Here is a tiny trained network, its code and every weight. The questions are about switching its units off for an input and a class, where a switched-off unit gives its printed mean instead of its output.

import numpy as np


def w(rows, s, z=0):
    codes = np.array(rows[::2]) - 128.0
    scale = np.full(codes.shape[1], s)
    scale[-1] = z or s
    return codes * scale


def f(y):
    return y / 2 * (1 + np.tanh(0.7978845608 * (y + 0.044715 * y**3)))


def log_softmax(a):
    a = a - a.max(-1, keepdims=True)
    return a - np.log(np.exp(a).sum(-1, keepdims=True))


def net(x, mask):
    res = np.array(x, float).reshape(1, 7) / 4 @ E
    y = f(res @ A[0][:, :-1].T + A[0][:, -1])
    res = res + np.where(mask, y, B[0][:, -1]) @ B[0][:, :-1]
    return log_softmax(res[-1] @ U[:, :-1].T + U[:, -1])


A, B = {}, {}
E = w([
[75,149,144],'x0',
[71,178,104],'x1',
[92,158,104],'x2',
[87,253,207],'x3',
[56,73,199],'x4',
[152,112,148],'x5',
[175,126,185],'x6',
],0.0056)
A[0] = w([
[140,95,137,94],'neuron 0',
[138,130,137,115],'neuron 1',
[76,147,158,125],'neuron 2',
[119,171,177,110],'neuron 3',
[202,129,113,147],'neuron 4',
[129,115,121,120],'neuron 5',
[119,178,80,101],'neuron 6',
[251,144,39,105],'neuron 7',
[115,131,143,79],'neuron 8',
[113,121,98,55],'neuron 9',
[119,129,124,94],'neuron 10',
[80,57,155,38],'neuron 11',
[171,136,47,114],'neuron 12',
[126,98,47,124],'neuron 13',
[103,75,93,60],'neuron 14',
[177,163,128,105],'neuron 15',
[59,130,96,141],'neuron 16',
[101,159,177,127],'neuron 17',
[139,150,162,126],'neuron 18',
[116,143,144,79],'neuron 19',
[104,182,95,68],'neuron 20',
[114,119,140,180],'neuron 21',
[83,96,155,44],'neuron 22',
[156,132,175,94],'neuron 23',
[148,168,100,140],'neuron 24',
[91,84,101,155],'neuron 25',
[86,124,141,2],'neuron 26',
[120,167,99,95],'neuron 27',
[62,120,119,148],'neuron 28',
[120,185,174,111],'neuron 29',
[177,84,124,105],'neuron 30',
],0.016,0.0022)
B[0] = w([
[150,82,96,143],'neuron 0',
[170,94,184,128],'neuron 1',
[161,74,102,178],'neuron 2',
[130,107,2,182],'neuron 3',
[107,69,105,183],'neuron 4',
[147,106,86,131],'neuron 5',
[184,97,215,170],'neuron 6',
[37,73,158,255],'neuron 7',
[80,57,153,127],'neuron 8',
[148,179,77,129],'neuron 9',
[150,63,79,124],'neuron 10',
[61,83,112,170],'neuron 11',
[115,161,200,196],'neuron 12',
[170,220,83,195],'neuron 13',
[133,141,105,164],'neuron 14',
[73,157,124,153],'neuron 15',
[191,144,126,178],'neuron 16',
[159,114,92,183],'neuron 17',
[178,95,63,148],'neuron 18',
[141,22,95,132],'neuron 19',
[98,114,127,170],'neuron 20',
[175,120,175,142],'neuron 21',
[87,102,190,146],'neuron 22',
[147,187,116,147],'neuron 23',
[41,45,143,157],'neuron 24',
[162,163,90,167],'neuron 25',
[74,185,118,132],'neuron 26',
[69,93,123,151],'neuron 27',
[144,212,145,170],'neuron 28',
[170,31,28,195],'neuron 29',
[163,148,81,183],'neuron 30',
],0.0049,0.0065)
U = w([
[67,112,113,234],'0',
[171,158,95,250],'1',
[158,132,46,42],'2',
[10,103,177,15],'3',
[143,148,122,95],'4',
],0.013,0.0023)

Each question gives the input, the list of numbers given to net, and the class t.
The units are the neurons (one row each of A and B). Each row of codes is followed by its name. A weight is (code - 128) times the scale printed after its matrix; where a second scale follows, it is the last column's (A, B and U).
mask holds one flag per neuron, in row order. A switched-off neuron (its flag False) gives its mean, the last column of its row in B, instead of its output. The means were averaged over made-up inputs and are rounded, as every weight is.
A unit's drop is (log p(t) with every unit on - log p(t) with that unit switched off) / (log p(t) with every unit on - log p(t) with every unit switched off).
The circuit of an input: a set's keep is (log p(t) with only the set's units on - log p(t) with every unit switched off) / (log p(t) with every unit on - log p(t) with every unit switched off). Starting from the 12 units with the biggest drops (on a tie, the unit counted first), units are removed one at a time, each time the one whose removal leaves the highest keep (on an exact tie, the one counted first), for as long as the keep stays at least 0.8.
units of the circuit, in order: the units of the circuit, biggest drop first
most important unit: the unit with the biggest drop
top k neurons: the k neurons with the biggest drops, biggest first
drop of u: that unit's drop, to one decimal
input [-7,-4,-3,-6,-1,7,7], class 0: top 2 neurons -> neuron 7; neuron 4
input [-1,2,1,0,5,-4,-6], class 1: units of the circuit, in order -> neuron 7; neuron 16
input [3,-1,4,8,4,-7,0], class 2: units of the circuit, in order -> neuron 29; neuron 3; neuron 17
input [2,8,-5,6,-8,2,-1], class 3: units of the circuit, in order -> neuron 24
input [-8,-7,1,-7,-2,8,6], class 0: top 2 neurons -> neuron 7; neuron 4
input [-6,0,3,7,3,-5,0], class 2: units of the circuit, in order -> neuron 29; neuron 3; neuron 7
input [1,5,7,5,7,5,-7], class 1: units of the circuit, in order -> neuron 16; neuron 7
input [-5,-8,7,7,8,-5,-8], class 1: units of the circuit, in order -> neuron 7; neuron 24
input [-6,-2,6,-6,-8,4,-4], class 3: top 2 neurons -> neuron 7; neuron 12
input [5,3,-8,8,-7,-5,3], class 2: units of the circuit, in order -> neuron 29; neuron 3
input [-2,7,1,-1,3,0,-7], class 1: units of the circuit, in order -> neuron 7; neuron 16; neuron 28
input [4,5,-2,4,-8,4,-7], class 3: top 2 neurons -> neuron 24; neuron 27
input [-7,-3,8,-7,-6,-5,-1], class 0: top 2 neurons -> neuron 7; neuron 12
input [-1,8,6,-2,4,-7,-8], class 1: most important unit -> neuron 16
input [1,6,2,-5,4,-5,-8], class 1: drop of neuron 25 -> 0.1
input [0,5,2,3,-6,6,-3], class 3: drop of neuron 24 -> 0.2
input [-6,3,1,8,6,-2,-3], class 2: drop of neuron 2 -> 0.1
input [-3,3,-6,0,-7,2,-2], class 3: drop of neuron 7 -> 0.3
